Here is a tiny trained network, its code and every weight. The questions are about switching its units off for an input and a class, where a switched-off unit gives its printed mean instead of its output.

import numpy as np


def w(rows, s, z=0):
    codes = np.array(rows[::2]) - 128.0
    scale = np.full(codes.shape[1], s)
    scale[-1] = z or s
    return codes * scale


def f(y):
    return y / 2 * (1 + np.tanh(0.7978845608 * (y + 0.044715 * y**3)))


def log_softmax(a):
    a = a - a.max(-1, keepdims=True)
    return a - np.log(np.exp(a).sum(-1, keepdims=True))


def net(x, mask):
    res = np.array(x, float).reshape(1, 6) / 4 @ E
    y = f(res @ A[0][:, :-1].T + A[0][:, -1])
    res = res + np.where(mask, y, B[0][:, -1]) @ B[0][:, :-1]
    return log_softmax(res[-1] @ U[:, :-1].T + U[:, -1])


A, B = {}, {}
E = w([
[180,148,31,211,42,149],'x0',
[76,114,114,117,88,208],'x1',
[83,163,126,222,246,154],'x2',
[137,137,135,132,139,112],'x3',
[117,124,131,128,120,137],'x4',
[54,92,50,121,109,2],'x5',
],0.0063)
A[0] = w([
[84,104,82,135,127,81,116],'n0',
[140,107,123,86,63,127,206],'n1',
[110,115,84,145,143,32,107],'n2',
[204,186,35,169,96,132,69],'n3',
[75,114,108,132,92,170,210],'n4',
[52,97,90,124,113,90,139],'n5',
[86,115,58,90,142,98,67],'n6',
[92,101,219,57,179,100,89],'n7',
[177,155,187,142,121,172,107],'n8',
[92,185,139,240,190,121,253],'n9',
[202,104,148,152,149,200,115],'n10',
[141,197,135,201,187,82,170],'n11',
[81,105,96,130,119,85,75],'n12',
[189,190,166,104,124,194,111],'n13',
[254,121,147,92,102,50,159],'n14',
[79,146,81,105,124,88,87],'n15',
[211,149,165,119,151,174,95],'n16',
[175,138,44,185,88,144,136],'n17',
],0.009,0.0057)
B[0] = w([
[181,147,214,187,74,147,159],'n0',
[134,45,122,100,152,172,192],'n1',
[142,98,145,164,68,107,176],'n2',
[21,250,165,67,170,30,175],'n3',
[136,59,124,71,135,120,182],'n4',
[139,90,189,152,89,146,170],'n5',
[149,155,165,224,79,97,140],'n6',
[8,198,100,123,128,35,184],'n7',
[116,123,154,179,84,88,162],'n8',
[102,17,150,66,125,171,254],'n9',
[138,137,168,144,54,122,172],'n10',
[131,52,98,89,85,187,193],'n11',
[178,171,167,210,64,108,140],'n12',
[92,115,167,186,73,113,178],'n13',
[106,2,109,79,125,208,194],'n14',
[162,170,188,195,61,130,142],'n15',
[92,176,166,225,29,88,163],'n16',
[36,174,188,37,178,44,194],'n17',
],0.0068,0.0076)
U = w([
[152,157,193,247,56,104,69],'0',
[60,209,131,100,165,50,88],'1',
[138,107,112,132,128,134,255],'2',
[148,108,125,129,126,137,229],'3',
[133,100,106,131,118,145,189],'4',
[134,66,105,118,122,169,17],'5',
[217,181,80,157,192,124,83],'6',
[214,209,35,214,144,149,48],'7',
],0.011,0.0057)

Each question gives the input, the list of numbers given to net, and the class t.
The units are the neurons (one row each of A and B). Each row of codes is followed by its name. A weight is (code - 128) times the scale printed after its matrix; where a second scale follows, it is the last column's (A, B and U).
mask holds one flag per neuron, in row order. A switched-off neuron (its flag False) gives its mean, the last column of its row in B, instead of its output. The means were averaged over made-up inputs and are rounded, as every weight is.
A unit's drop is (log p(t) with every unit on - log p(t) with that unit switched off) / (log p(t) with every unit on - log p(t) with every unit switched off).
The circuit of an input: a set's keep is (log p(t) with only the set's units on - log p(t) with every unit switched off) / (log p(t) with every unit on - log p(t) with every unit switched off). Starting from the 12 units with the biggest drops (on a tie, the unit counted first), units are removed one at a time, each time the one whose removal leaves the highest keep (on an exact tie, the one counted first), for as long as the keep stays at least 0.8.
units of the circuit, in order: the units of the circuit, biggest drop first
top k neurons: the k neurons with the biggest drops, biggest first
drop of u: that unit's drop, to one decimal
input [-8,0,-5,2,-6,-7], class 1: units of the circuit, in order -> (n7)
input [2,0,6,0,2,4], class 5: top 2 neurons -> (n9, n11)
input [5,-1,-4,1,-3,6], class 0: units of the circuit, in order -> (n0, n9)
input [7,-4,-5,-5,4,-4], class 1: units of the circuit, in order -> (n3, n17)
input [8,-6,4,-6,2,6], class 1: top 2 neurons -> (n3, n17)
input [8,8,1,-5,-7,7], class 1: top 2 neurons -> (n17, n3)
input [0,1,1,-1,4,5], class 0: top 2 neurons -> (n14, n0)
input [6,5,3,1,1,-1], class 1: top 2 neurons -> (n17, n3)
input [5,-5,3,0,-5,-4], class 1: top 3 neurons -> (n3, n17, n1)
input [1,-6,8,-1,-7,4], class 5: units of the circuit, in order -> (n9, n11)
input [7,2,-3,5,3,0], class 1: top 2 neurons -> (n3, n17)
input [-1,-5,-8,-1,-1,2], class 5: top 2 neurons -> (n14, n1)
input [7,-7,4,7,-6,0], class 1: top 3 neurons -> (n3, n17, n1)
input [1,3,8,2,-2,6], class 5: units of the circuit, in order -> (n9)
input [8,-1,-7,8,-1,-3], class 1: drop of n9 -> 0.1
input [8,0,-5,6,4,1], class 1: drop of n3 -> 0.5
input [-8,-1,-2,-3,8,8], class 0: drop of n16 -> 0.0
